Below is a small trained network, with its code and all its weights. Each question gives an input and a class and asks what happens when units are switched off, that is, made to give their printed mean instead of their output.

import numpy as np


def w(rows, s, z=0):
    codes = np.array(rows[::2]) - 128.0
    scale = np.full(codes.shape[1], s)
    scale[-1] = z or s
    return codes * scale


def f(y):
    return np.maximum(y, 0)


def log_softmax(a):
    a = a - a.max(-1, keepdims=True)
    return a - np.log(np.exp(a).sum(-1, keepdims=True))


def net(x, mask):
    res = np.array(x, float).reshape(1, 3) / 4 @ E
    y = f(res @ A[0][:, :-1].T + A[0][:, -1])
    res = res + np.where(mask, y, B[0][:, -1]) @ B[0][:, :-1]
    return log_softmax(res[-1] @ U[:, :-1].T + U[:, -1])


A, B = {}, {}
E = w([
[190,130,51,231,102,112,89,180,43,9],'x0',
[101,4,77,72,79,185,41,113,80,154],'x1',
[119,102,58,97,27,29,197,63,155,141],'x2',
],0.012)
A[0] = w([
[97,126,36,132,93,53,145,106,178,109,79],'neuron 0',
[156,76,64,119,87,41,174,87,189,124,148],'neuron 1',
[88,141,165,100,196,173,73,158,130,95,153],'neuron 2',
[59,27,88,123,63,169,84,145,95,140,102],'neuron 3',
[141,148,27,70,108,32,133,70,130,120,111],'neuron 4',
[44,155,105,74,170,137,102,89,233,198,96],'neuron 5',
[102,153,142,93,119,157,137,69,139,193,109],'neuron 6',
[87,64,124,88,71,161,76,201,81,146,97],'neuron 7',
[102,135,94,145,70,77,105,199,62,50,120],'neuron 8',
[88,127,151,117,104,141,133,115,181,157,100],'neuron 9',
[136,149,53,112,133,133,142,149,138,171,254],'neuron 10',
[82,123,102,135,45,28,113,129,152,140,114],'neuron 11',
[114,175,175,126,176,205,117,161,70,132,76],'neuron 12',
[133,105,39,90,142,56,143,81,131,135,101],'neuron 13',
[174,89,104,211,93,130,160,149,45,59,153],'neuron 14',
[155,31,31,78,95,171,113,47,101,144,139],'neuron 15',
[130,141,46,154,44,90,151,122,145,159,123],'neuron 16',
[183,189,146,107,135,95,182,166,167,74,87],'neuron 17',
[219,139,2,213,62,110,113,221,80,34,95],'neuron 18',
[109,65,113,91,76,172,96,97,83,140,108],'neuron 19',
[122,180,184,65,116,101,162,116,119,173,105],'neuron 20',
[61,140,170,52,122,119,115,109,216,194,112],'neuron 21',
[101,120,103,116,31,13,199,91,134,98,98],'neuron 22',
[154,211,160,179,171,66,232,101,174,97,131],'neuron 23',
[87,104,100,120,80,107,200,89,119,102,107],'neuron 24',
[127,124,143,177,230,246,76,227,138,88,109],'neuron 25',
[65,15,96,42,77,215,92,101,81,106,113],'neuron 26',
[111,157,126,148,148,89,142,163,183,140,127],'neuron 27',
[100,147,91,110,125,100,117,157,124,147,206],'neuron 28',
[147,208,225,183,105,28,210,150,125,123,104],'neuron 29',
[180,147,36,166,112,128,114,142,79,65,100],'neuron 30',
[19,100,217,93,106,158,142,114,200,169,127],'neuron 31',
],0.0089,0.018)
B[0] = w([
[155,192,193,152,174,163,89,126,104,167,169],'neuron 0',
[154,134,143,56,159,167,81,192,91,174,213],'neuron 1',
[143,166,58,86,149,194,91,96,60,142,195],'neuron 2',
[100,194,133,182,84,140,160,160,215,104,189],'neuron 3',
[166,158,132,121,168,189,93,136,95,185,188],'neuron 4',
[155,121,196,159,132,92,133,72,183,150,198],'neuron 5',
[184,71,161,166,128,101,135,98,162,131,175],'neuron 6',
[100,209,153,211,102,167,107,156,208,121,173],'neuron 7',
[160,91,177,111,140,126,160,70,176,101,197],'neuron 8',
[129,121,160,124,123,120,123,115,147,146,157],'neuron 9',
[76,52,2,35,80,107,221,110,65,66,247],'neuron 10',
[153,159,126,117,157,160,84,124,88,150,179],'neuron 11',
[146,198,148,136,166,156,56,136,83,201,168],'neuron 12',
[149,163,149,125,176,167,117,142,119,141,168],'neuron 13',
[135,110,142,81,86,117,159,58,161,112,226],'neuron 14',
[111,151,114,149,84,127,125,160,120,84,211],'neuron 15',
[193,160,114,91,177,155,85,147,121,157,183],'neuron 16',
[93,167,165,224,105,129,118,164,151,84,169],'neuron 17',
[158,79,212,147,134,76,128,46,179,151,251],'neuron 18',
[97,142,153,191,70,124,134,180,135,101,176],'neuron 19',
[107,120,179,133,141,97,154,102,156,140,173],'neuron 20',
[183,85,196,144,124,108,149,70,122,103,212],'neuron 21',
[147,208,137,119,150,152,97,137,68,201,205],'neuron 22',
[73,150,90,171,49,140,158,179,160,68,229],'neuron 23',
[173,158,131,139,179,140,89,156,91,147,168],'neuron 24',
[163,160,137,90,162,219,119,137,44,213,224],'neuron 25',
[103,172,145,174,66,117,153,192,157,77,211],'neuron 26',
[102,117,106,147,86,153,122,143,183,107,163],'neuron 27',
[109,82,53,55,99,111,166,129,106,91,201],'neuron 28',
[98,188,119,191,93,142,123,173,145,31,209],'neuron 29',
[140,104,186,130,108,77,138,63,160,144,197],'neuron 30',
[183,79,178,120,133,97,154,59,130,102,214],'neuron 31',
],0.0091,0.019)
U = w([
[168,91,182,126,119,94,133,29,156,121,97],'0',
[89,180,128,196,82,148,130,205,152,68,100],'1',
[170,177,133,89,159,201,103,151,76,198,91],'2',
[96,50,17,4,95,118,162,118,85,63,248],'3',
[99,98,87,170,150,92,103,135,135,155,113],'4',
],0.014,0.011)

Each question gives the input, the list of numbers given to net, and the class t.
The units are the neurons (one row each of A and B). Each row of codes is followed by its name. A weight is (code - 128) times the scale printed after its matrix; where a second scale follows, it is the last column's (A, B and U).
mask holds one flag per neuron, in row order. A switched-off neuron (its flag False) gives its mean, the last column of its row in B, instead of its output. The means were averaged over made-up inputs and are rounded, as every weight is.
A unit's drop is (log p(t) with every unit on - log p(t) with that unit switched off) / (log p(t) with every unit on - log p(t) with every unit switched off).
The circuit of an input: a set's keep is (log p(t) with only the set's units on - log p(t) with every unit switched off) / (log p(t) with every unit on - log p(t) with every unit switched off). Starting from the 12 units with the biggest drops (on a tie, the unit counted first), units are removed one at a time, each time the one whose removal leaves the highest keep (on an exact tie, the one counted first), for as long as the keep stays at least 0.8.
units of the circuit, in order: the units of the circuit, biggest drop first
most important unit: the unit with the biggest drop
top k neurons: the k neurons with the biggest drops, biggest first
drop when u is switched off: that unit's drop, to one decimal
input [8,-6,-6], class 0: units of the circuit, in order -> neuron 18
input [-5,3,6], class 2: top 2 neurons -> neuron 1; neuron 18
input [4,-5,5], class 1: top 4 neurons -> neuron 23; neuron 29; neuron 25; neuron 17
input [3,0,2], class 3: top 2 neurons -> neuron 5; neuron 21
input [4,-4,-4], class 0: top 2 neurons -> neuron 18; neuron 26
input [-7,3,-7], class 0: top 4 neurons -> neuron 31; neuron 21; neuron 5; neuron 1
input [3,3,-3], class 3: top 2 neurons -> neuron 5; neuron 21
input [6,-6,8], class 2: top 2 neurons -> neuron 22; neuron 1
input [-6,-8,-3], class 1: top 2 neurons -> neuron 23; neuron 29
input [7,-7,-3], class 0: top 4 neurons -> neuron 18; neuron 14; neuron 30; neuron 8
input [0,4,4], class 1: top 2 neurons -> neuron 25; neuron 26
input [-2,-5,5], class 1: top 3 neurons -> neuron 23; neuron 29; neuron 25
input [-4,-5,6], class 2: top 2 neurons -> neuron 22; neuron 1
input [2,1,-4], class 2: most important unit -> neuron 25
input [-3,-2,1], class 3: drop when neuron 18 is switched off -> 0.4
input [8,7,-4], class 0: drop when neuron 18 is switched off -> 3.5
input [0,-3,-3], class 3: drop when neuron 22 is switched off -> 0.1
